Below is a small trained network, with its code and all its weights. Each question gives an input and a target symbol and asks what happens when units are switched off, that is, made to give their printed mean instead of their output.

import numpy as np


def w(rows, s, z=0):
    codes = np.array(rows[::2]) - 128.0
    scale = np.full(codes.shape[1], s)
    scale[-1] = z or s
    return codes * scale


def norm(h):
    return h / np.sqrt((h * h).mean(-1, keepdims=True) + 1e-5)


def f(y):
    return y / 2 * (1 + np.tanh(0.7978845608 * (y + 0.044715 * y**3)))


def softmax(a):
    e = np.exp(a - a.max(-1, keepdims=True))
    return e / e.sum(-1, keepdims=True)


def log_softmax(a):
    a = a - a.max(-1, keepdims=True)
    return a - np.log(np.exp(a).sum(-1, keepdims=True))


def net(x, mask):
    ids = ['βγδζηθλμξ'.index(c) for c in x.split()]
    T = len(ids)
    res = E[ids] + P[:T]
    u = 0
    for l in range(2):
        r = norm(res)
        for j in range(2):
            rows = slice(3 * j, 3 * j + 3)
            q, k, v = (r @ M[l][rows].T for M in (Q, K, V))
            z = softmax(np.where(np.tri(T) > 0, q @ k.T / 3**0.5, -1e9)) @ v
            o = O[l][rows]
            res = res + np.where(mask[u + j], z, o[:, -1]) @ o[:, :-1]
        u += 2
        y = f(norm(res) @ A[l][:, :-1].T + A[l][:, -1])
        res = res + np.where(mask[u : u + 8], y, B[l][:, -1]) @ B[l][:, :-1]
        u += 8
    return log_softmax(norm(res)[-1] @ U[:, :-1].T + U[:, -1])


Q, K, V, O, A, B = {}, {}, {}, {}, {}, {}
E = w([
[64,119,169,143,138],'β',
[126,143,58,19,63],'γ',
[93,112,165,122,2],'δ',
[140,144,114,190,133],'ζ',
[102,131,77,68,196],'η',
[77,75,173,45,85],'θ',
[87,91,137,33,107],'λ',
[155,98,111,91,79],'μ',
[176,161,41,92,59],'ξ',
],0.0096)
P = w([
[243,158,232,110,181],'0',
[253,11,100,205,119],'1',
[92,80,12,248,74],'2',
[188,130,97,51,17],'3',
[79,231,26,101,87],'4',
[189,135,151,154,155],'5',
],0.0059)
Q[0] = w([
[149,8,87,100,13],'L0H1',
[99,153,103,92,99],'L0H1',
[89,135,51,121,39],'L0H1',
[144,30,116,114,77],'L0H2',
[166,120,174,135,166],'L0H2',
[132,161,173,167,229],'L0H2',
],0.018)
K[0] = w([
[167,251,229,96,150],'L0H1',
[186,101,140,145,137],'L0H1',
[210,100,174,101,147],'L0H1',
[137,227,171,96,136],'L0H2',
[81,156,102,146,115],'L0H2',
[78,96,65,141,115],'L0H2',
],0.02)
V[0] = w([
[33,65,180,69,110],'L0H1',
[92,54,132,88,217],'L0H1',
[153,142,232,241,3],'L0H1',
[160,192,63,68,123],'L0H2',
[139,65,119,152,183],'L0H2',
[149,166,102,199,238],'L0H2',
],0.012)
O[0] = w([
[68,73,147,91,175,96],'L0H1',
[149,108,91,55,205,129],'L0H1',
[103,92,233,147,8,54],'L0H1',
[115,193,103,160,164,253],'L0H2',
[188,129,114,99,136,82],'L0H2',
[199,140,49,102,80,28],'L0H2',
],0.016,0.0057)
A[0] = w([
[58,93,212,150,164,186],'L0N1',
[117,245,89,137,163,80],'L0N2',
[127,183,130,130,172,3],'L0N3',
[137,71,78,116,155,53],'L0N4',
[109,134,91,202,239,60],'L0N5',
[233,83,157,104,86,145],'L0N6',
[177,48,189,168,42,153],'L0N7',
[159,72,104,80,232,114],'L0N8',
],0.012,0.0054)
B[0] = w([
[174,157,41,117,86,248],'L0N1',
[63,41,130,218,133,232],'L0N2',
[47,109,113,152,83,142],'L0N3',
[144,162,156,117,153,140],'L0N4',
[2,154,91,75,59,254],'L0N5',
[105,159,35,74,115,160],'L0N6',
[125,183,58,49,155,225],'L0N7',
[226,168,174,136,132,240],'L0N8',
],0.011,0.0079)
Q[1] = w([
[75,4,186,162,200],'L1H1',
[75,168,47,61,139],'L1H1',
[233,86,45,49,76],'L1H1',
[142,94,182,112,153],'L1H2',
[178,70,163,65,158],'L1H2',
[108,153,193,141,174],'L1H2',
],0.014)
K[1] = w([
[18,32,213,130,239],'L1H1',
[184,228,196,99,211],'L1H1',
[223,71,47,1,33],'L1H1',
[191,98,216,67,157],'L1H2',
[204,95,147,21,146],'L1H2',
[128,154,185,137,208],'L1H2',
],0.0097)
V[1] = w([
[204,255,172,94,181],'L1H1',
[104,241,10,91,42],'L1H1',
[79,77,91,14,77],'L1H1',
[167,146,131,96,244],'L1H2',
[125,107,154,161,192],'L1H2',
[125,160,8,109,64],'L1H2',
],0.0081)
O[1] = w([
[142,102,216,153,166,155],'L1H1',
[108,183,180,94,149,254],'L1H1',
[93,128,110,10,114,154],'L1H1',
[100,115,153,127,86,138],'L1H2',
[118,126,110,167,103,109],'L1H2',
[122,163,194,81,176,205],'L1H2',
],0.013,0.0067)
A[1] = w([
[99,136,142,83,128,76],'L1N1',
[150,111,177,107,142,184],'L1N2',
[143,2,83,122,109,27],'L1N3',
[100,101,132,141,144,165],'L1N4',
[116,94,98,160,76,75],'L1N5',
[113,120,134,105,179,58],'L1N6',
[109,91,129,71,144,254],'L1N7',
[127,98,72,119,164,25],'L1N8',
],0.023,0.0071)
B[1] = w([
[158,111,162,160,145,175],'L1N1',
[47,108,107,126,165,157],'L1N2',
[169,153,1,168,43,149],'L1N3',
[148,151,135,97,82,161],'L1N4',
[130,131,199,128,115,144],'L1N5',
[123,84,161,185,99,173],'L1N6',
[135,59,114,223,152,250],'L1N7',
[180,131,161,138,142,159],'L1N8',
],0.016,0.012)
U = w([
[98,69,102,17,147,184],'β',
[2,189,46,122,145,50],'γ',
[89,93,207,116,44,134],'δ',
[178,190,118,62,80,255],'ζ',
[186,171,52,112,226,159],'η',
[160,81,23,149,72,118],'θ',
[111,37,169,175,193,136],'λ',
[101,181,234,82,210,80],'μ',
[172,208,158,238,120,61],'ξ',
],0.008,0.0027)

Each question gives the input, a string of symbols that net reads in full, and the target symbol t.
The units are the heads (3 rows each of Q, K, V and O) and the neurons (one row each of A and B). Each row of codes is followed by its name. A weight is (code - 128) times the scale printed after its matrix; where a second scale follows, it is the last column's (O, A, B and U).
mask holds one flag per unit, layer by layer, with each layer's heads first. A switched-off unit (its flag False) gives its mean, the last column of its rows in O or B, instead of its output. The means were averaged over made-up inputs and are rounded, as every weight is.
A unit's drop is (log p(t) with every unit on - log p(t) with that unit switched off) / (log p(t) with every unit on - log p(t) with every unit switched off).
The circuit of an input: a set's keep is (log p(t) with only the set's units on - log p(t) with every unit switched off) / (log p(t) with every unit on - log p(t) with every unit switched off). Starting from the 12 units with the biggest drops (on a tie, the unit counted first), units are removed one at a time, each time the one whose removal leaves the highest keep (on an exact tie, the one counted first), for as long as the keep stays at least 0.8.
circuit, biggest first: the units of the circuit, biggest drop first
most important unit: the unit with the biggest drop
top k neurons: the k neurons with the biggest drops, biggest first
top k neurons in layer l: the k neurons of layer l with the biggest drops, biggest first
which heads matter: for each layer, one digit per head in row order, 1 if its drop is at least 0.15 and else 0, layers parted by /
drop of u: that unit's drop, to one decimal
input δ θ θ, target δ: circuit, biggest first	[L0H1]
input ξ γ λ μ, target ξ: circuit, biggest first	[L0H1; L1H1]
input ζ μ δ ξ γ, target ζ: which heads matter	11 / 00
input γ μ γ λ ζ, target μ: which heads matter	11 / 10
input ξ ζ ζ ζ δ, target ξ: circuit, biggest first	[L0H1; L0N5]
input λ γ β, target λ: top 2 neurons in layer 0	[L0N2; L0N8]
input β η γ η γ θ, target β: circuit, biggest first	[L0H2; L1H1]
input λ η ζ γ ξ, target λ: which heads matter	10 / 00
input β θ μ γ β η, target μ: which heads matter	10 / 00
input β ξ ξ, target β: which heads matter	11 / 00
input β μ θ, target β: which heads matter	11 / 10
input μ λ ξ γ, target μ: which heads matter	10 / 00
input γ λ η δ γ ξ, target γ: which heads matter	00 / 00
input ξ γ ξ γ γ, target ξ: which heads matter	10 / 00
input ξ δ λ ξ δ λ, target ξ: most important unit	L0H1
input η η μ η ζ λ, target η: which heads matter	11 / 00
input θ λ λ γ, target θ: top 2 neurons	[L1N3; L0N5]
input γ θ γ η η, target θ: top 2 neurons	[L1N3; L0N5]
input λ δ η λ, target λ: top 2 neurons	[L0N2; L1N7]
input β ξ γ η μ ζ, target γ: top neuron in layer 1	[L1N7]
input μ θ η λ λ ξ, target μ: drop of L1N6	0.0
input λ γ η ξ ξ γ, target λ: drop of L1N7	0.1
input λ ξ θ, target λ: drop of L0H1	0.7
